Here is a tiny trained network, its code and every weight. The questions are about switching its units off for an input and a class, where a switched-off unit gives its printed mean instead of its output.

import numpy as np


def w(rows, s, z=0):
    codes = np.array(rows[::2]) - 128.0
    scale = np.full(codes.shape[1], s)
    scale[-1] = z or s
    return codes * scale


def f(y):
    return y / 2 * (1 + np.tanh(0.7978845608 * (y + 0.044715 * y**3)))


def log_softmax(a):
    a = a - a.max(-1, keepdims=True)
    return a - np.log(np.exp(a).sum(-1, keepdims=True))


def net(x, mask):
    res = np.array(x, float).reshape(1, 8) / 4 @ E
    y = f(res @ A[0][:, :-1].T + A[0][:, -1])
    res = res + np.where(mask, y, B[0][:, -1]) @ B[0][:, :-1]
    return log_softmax(res[-1] @ U[:, :-1].T + U[:, -1])


A, B = {}, {}
E = w([
[208,149,154,93,175],'x0',
[194,205,114,167,101],'x1',
[74,204,137,77,242],'x2',
[169,138,119,167,43],'x3',
[123,34,120,89,64],'x4',
[139,123,157,253,215],'x5',
[175,250,66,145,101],'x6',
[184,153,247,99,61],'x7',
],0.0045)
A[0] = w([
[197,122,121,155,114,64],'neuron 0',
[138,161,177,153,150,252],'neuron 1',
[151,144,163,145,89,241],'neuron 2',
[22,74,127,175,178,252],'neuron 3',
[153,126,119,104,155,9],'neuron 4',
[146,152,164,132,70,6],'neuron 5',
[48,2,131,158,184,252],'neuron 6',
[44,139,149,155,136,146],'neuron 7',
[151,109,118,179,97,250],'neuron 8',
[123,143,96,187,121,252],'neuron 9',
[72,89,149,138,168,169],'neuron 10',
[174,160,126,156,143,117],'neuron 11',
[143,99,80,204,109,232],'neuron 12',
[123,52,157,106,77,206],'neuron 13',
[132,100,98,119,86,115],'neuron 14',
[131,152,56,127,179,14],'neuron 15',
[180,101,126,133,127,4],'neuron 16',
[94,143,133,82,193,252],'neuron 17',
],0.0095,0.0021)
B[0] = w([
[123,63,124,118,176,133],'neuron 0',
[168,72,85,126,61,164],'neuron 1',
[150,126,59,96,173,160],'neuron 2',
[224,101,120,120,50,225],'neuron 3',
[147,213,179,186,102,117],'neuron 4',
[92,116,140,49,193,132],'neuron 5',
[175,95,63,160,60,253],'neuron 6',
[111,44,137,149,93,154],'neuron 7',
[118,82,64,100,171,165],'neuron 8',
[156,40,107,61,42,169],'neuron 9',
[161,91,115,167,97,174],'neuron 10',
[168,110,158,110,149,142],'neuron 11',
[168,74,85,98,113,176],'neuron 12',
[84,79,85,116,91,198],'neuron 13',
[92,115,78,109,185,147],'neuron 14',
[173,215,181,103,111,149],'neuron 15',
[111,136,137,142,125,118],'neuron 16',
[177,113,177,214,2,195],'neuron 17',
],0.0062,0.0063)
U = w([
[102,185,191,143,184,4],'0',
[77,80,34,47,141,125],'1',
[132,253,224,218,153,4],'2',
[180,116,98,125,192,135],'3',
[183,116,153,161,109,252],'4',
],0.0056,0.0021)

Each question gives the input, the list of numbers given to net, and the class t.
The units are the neurons (one row each of A and B). Each row of codes is followed by its name. A weight is (code - 128) times the scale printed after its matrix; where a second scale follows, it is the last column's (A, B and U).
mask holds one flag per neuron, in row order. A switched-off neuron (its flag False) gives its mean, the last column of its row in B, instead of its output. The means were averaged over made-up inputs and are rounded, as every weight is.
A unit's drop is (log p(t) with every unit on - log p(t) with that unit switched off) / (log p(t) with every unit on - log p(t) with every unit switched off).
k most important neurons: the k neurons with the biggest drops, biggest first
drop of u: that unit's drop, to one decimal
input [2,-3,-8,1,0,1,-5,3], class 1: 3 most important neurons => neuron 13; neuron 17; neuron 8
input [-8,-3,-2,-8,-6,3,-6,-7], class 4: 2 most important neurons => neuron 3; neuron 17
input [2,-3,7,-4,5,-5,3,-4], class 2: most important neuron => neuron 17
input [4,-8,5,0,-4,8,7,-8], class 4: 3 most important neurons => neuron 17; neuron 3; neuron 9
input [8,-2,8,0,-7,-1,-6,-7], class 4: 2 most important neurons => neuron 17; neuron 3
input [-5,2,7,1,-3,8,-3,-6], class 4: 2 most important neurons => neuron 3; neuron 17
input [3,-8,-8,6,-7,-7,6,8], class 1: drop of neuron 5 => 0.2
input [7,6,5,-7,8,-3,4,8], class 2: drop of neuron 6 => 0.2
input [5,7,8,5,3,-5,1,-7], class 2: drop of neuron 6 => 0.1
input [8,2,-5,7,7,-7,-5,7], class 1: drop of neuron 13 => 0.2
